Below is a small trained network, with its code and all its weights. Each question gives an input and a class and asks what happens when units are switched off, that is, made to give their printed mean instead of their output.

import numpy as np


def w(rows, s, z=0):
    codes = np.array(rows[::2]) - 128.0
    scale = np.full(codes.shape[1], s)
    scale[-1] = z or s
    return codes * scale


def norm(h):
    return h / np.sqrt((h * h).mean(-1, keepdims=True) + 1e-5)


def f(y):
    return y / 2 * (1 + np.tanh(0.7978845608 * (y + 0.044715 * y**3)))


def log_softmax(a):
    a = a - a.max(-1, keepdims=True)
    return a - np.log(np.exp(a).sum(-1, keepdims=True))


def net(x, mask):
    res = np.array(x, float).reshape(1, 4) / 4 @ E
    u = 0
    for l in range(3):
        y = f(norm(res) @ A[l][:, :-1].T + A[l][:, -1])
        res = res + np.where(mask[u : u + 4], y, B[l][:, -1]) @ B[l][:, :-1]
        u += 4
    return log_softmax(norm(res)[-1] @ U[:, :-1].T + U[:, -1])


A, B = {}, {}
E = w([
[142,150,35,99,187,144],'x0',
[125,99,111,123,3,125],'x1',
[88,155,150,107,134,1],'x2',
[135,136,124,143,123,130],'x3',
],0.0053)
A[0] = w([
[205,111,28,109,108,2,68],'0.n0',
[135,78,170,108,94,187,7],'0.n1',
[184,75,79,104,82,177,206],'0.n2',
[122,131,162,169,182,200,3],'0.n3',
],0.0055,0.0026)
B[0] = w([
[2,146,155,82,132,202,204],'0.n0',
[84,130,146,195,78,144,130],'0.n1',
[153,94,51,142,125,56,253],'0.n2',
[81,87,214,130,99,174,147],'0.n3',
],0.0063,0.0025)
A[1] = w([
[143,174,18,143,193,141,147],'1.n0',
[37,101,79,143,115,115,102],'1.n1',
[180,254,90,83,146,75,2],'1.n2',
[136,106,241,165,116,244,79],'1.n3',
],0.0045,0.0021)
B[1] = w([
[157,55,97,73,188,52,253],'1.n0',
[152,128,255,151,102,185,163],'1.n1',
[46,169,199,109,140,104,130],'1.n2',
[17,170,35,46,129,164,186],'1.n3',
],0.0054,0.002)
A[2] = w([
[33,244,67,97,107,221,189],'2.n0',
[138,88,173,189,49,127,124],'2.n1',
[154,162,233,183,109,1,77],'2.n2',
[110,19,251,141,120,160,252],'2.n3',
],0.0052,0.0032)
B[2] = w([
[45,4,253,55,100,145,247],'2.n0',
[168,182,72,177,108,151,181],'2.n1',
[176,235,185,152,146,73,229],'2.n2',
[203,127,108,202,79,163,254],'2.n3',
],0.0054,0.0027)
U = w([
[38,62,215,62,84,190,254],'0',
[205,56,55,103,254,193,4],'1',
[175,225,250,166,181,45,53],'2',
[55,185,151,56,205,68,96],'3',
[172,102,87,187,45,184,109],'4',
[182,59,37,96,109,126,96],'5',
[148,208,206,146,24,44,48],'6',
],0.0065,0.0037)

Each question gives the input, the list of numbers given to net, and the class t.
The units are the neurons (one row each of A and B). Each row of codes is followed by its name. A weight is (code - 128) times the scale printed after its matrix; where a second scale follows, it is the last column's (A, B and U).
mask holds one flag per neuron, layer by layer. A switched-off neuron (its flag False) gives its mean, the last column of its row in B, instead of its output. The means were averaged over made-up inputs and are rounded, as every weight is.
A unit's drop is (log p(t) with every unit on - log p(t) with that unit switched off) / (log p(t) with every unit on - log p(t) with every unit switched off).
The circuit of an input: a set's keep is (log p(t) with only the set's units on - log p(t) with every unit switched off) / (log p(t) with every unit on - log p(t) with every unit switched off). Starting from all 12 units, units are removed one at a time, each time the one whose removal leaves the highest keep (on an exact tie, the one counted first), for as long as the keep stays at least 0.8.
circuit, biggest first: the units of the circuit, biggest drop first
most important unit: the unit with the biggest drop
k most important neurons: the k neurons with the biggest drops, biggest first
top k neurons in layer l: the k neurons of layer l with the biggest drops, biggest first
drop of u: that unit's drop, to one decimal
input [0,-4,-7,-4], class 0: most important unit : 0.n3
input [2,1,7,6], class 0: 3 most important neurons : 0.n0, 2.n0, 0.n2
input [-1,-4,-8,0], class 0: circuit, biggest first : 1.n3, 2.n0
input [-2,-7,-7,0], class 0: 2 most important neurons : 1.n3, 0.n3
input [8,8,2,-6], class 0: 3 most important neurons : 0.n0, 2.n0, 1.n1
input [8,6,6,-2], class 0: circuit, biggest first : 0.n0, 2.n0
input [3,5,6,5], class 0: 2 most important neurons : 0.n0, 2.n0
input [0,-5,-7,-3], class 0: 2 most important neurons : 0.n3, 1.n3
input [-3,1,-1,-3], class 4: 2 most important neurons : 0.n0, 0.n1
input [3,5,8,2], class 0: top 2 neurons in layer 0 : 0.n0, 0.n2
input [-3,-5,-1,5], class 0: 2 most important neurons : 1.n3, 2.n0
input [7,6,3,3], class 0: drop of 0.n0 : 1.0
input [1,2,3,3], class 0: drop of 0.n0 : 1.9
